Here is a tiny trained network, its code and every weight. The questions are about switching its units off for an input and a class, where a switched-off unit gives its printed mean instead of its output.

import numpy as np


def w(rows, s, z=0):
    codes = np.array(rows[::2]) - 128.0
    scale = np.full(codes.shape[1], s)
    scale[-1] = z or s
    return codes * scale


def f(y):
    return np.maximum(y, 0)


def log_softmax(a):
    a = a - a.max(-1, keepdims=True)
    return a - np.log(np.exp(a).sum(-1, keepdims=True))


def net(x, mask):
    res = np.array(x, float).reshape(1, 7) / 4 @ E
    y = f(res @ A[0][:, :-1].T + A[0][:, -1])
    res = res + np.where(mask, y, B[0][:, -1]) @ B[0][:, :-1]
    return log_softmax(res[-1] @ U[:, :-1].T + U[:, -1])


A, B = {}, {}
E = w([
[53,157,167,150,95],'x0',
[56,3,99,151,139],'x1',
[126,131,127,129,130],'x2',
[142,153,73,186,97],'x3',
[128,129,128,130,131],'x4',
[127,129,128,128,130],'x5',
[132,116,128,119,108],'x6',
],0.021)
A[0] = w([
[213,134,72,66,192,12],'n0',
[184,224,150,88,90,110],'n1',
[189,192,57,229,59,46],'n2',
[134,144,211,10,173,60],'n3',
[67,181,196,142,98,25],'n4',
[185,126,102,127,151,5],'n5',
[162,214,142,79,132,91],'n6',
[81,175,201,182,85,53],'n7',
],0.012,0.0032)
B[0] = w([
[174,200,66,76,37,209],'n0',
[48,67,44,144,208,252],'n1',
[117,171,237,223,128,240],'n2',
[155,130,251,253,102,227],'n3',
[132,220,98,59,84,201],'n4',
[145,205,90,116,142,166],'n5',
[86,74,75,127,183,228],'n6',
[158,186,83,65,92,203],'n7',
],0.011,0.018)
U = w([
[12,8,50,133,200,255],'0',
[142,132,251,229,135,101],'1',
[180,185,63,15,68,36],'2',
],0.011,0.0029)

Each question gives the input, the list of numbers given to net, and the class t.
The units are the neurons (one row each of A and B). Each row of codes is followed by its name. A weight is (code - 128) times the scale printed after its matrix; where a second scale follows, it is the last column's (A, B and U).
mask holds one flag per neuron, in row order. A switched-off neuron (its flag False) gives its mean, the last column of its row in B, instead of its output. The means were averaged over made-up inputs and are rounded, as every weight is.
A unit's drop is (log p(t) with every unit on - log p(t) with that unit switched off) / (log p(t) with every unit on - log p(t) with every unit switched off).
unit that matters most: the unit with the biggest drop
top k neurons: the k neurons with the biggest drops, biggest first
drop of u: that unit's drop, to one decimal
input [6,4,-5,2,8,-2,-6], class 2: unit that matters most : n1
input [-1,-6,0,-2,1,-7,-6], class 0: top 2 neurons : n1; n6
input [1,6,0,7,8,-2,1], class 1: top 3 neurons : n1; n6; n2
input [6,2,0,5,2,2,-5], class 2: top 2 neurons : n3; n7
input [-1,-4,-3,-3,-4,-4,-7], class 0: top 2 neurons : n1; n2
input [-2,-8,-4,7,1,0,7], class 0: top 3 neurons : n1; n6; n3
input [4,-5,8,-2,0,4,1], class 0: top 3 neurons : n1; n6; n0
input [6,-5,3,-3,2,-3,-5], class 2: top 3 neurons : n4; n7; n2
input [-1,-5,-6,-5,-3,0,-8], class 0: top 3 neurons : n1; n6; n2
input [-8,-2,-6,8,7,-7,1], class 1: top 3 neurons : n2; n7; n4
input [3,-8,6,7,3,5,-8], class 0: top 3 neurons : n1; n6; n3
input [8,-8,-1,-2,8,-3,0], class 0: top 3 neurons : n1; n6; n0
input [8,-6,5,-1,-7,7,8], class 2: top 2 neurons : n4; n7
input [-8,3,4,-4,-1,3,-2], class 2: unit that matters most : n0
input [-2,-7,3,-5,1,4,1], class 0: drop of n6 : 0.4
input [-4,4,1,-8,-5,-2,2], class 1: drop of n1 : 0.0
input [-7,0,-7,7,5,-6,2], class 1: drop of n2 : 6.8
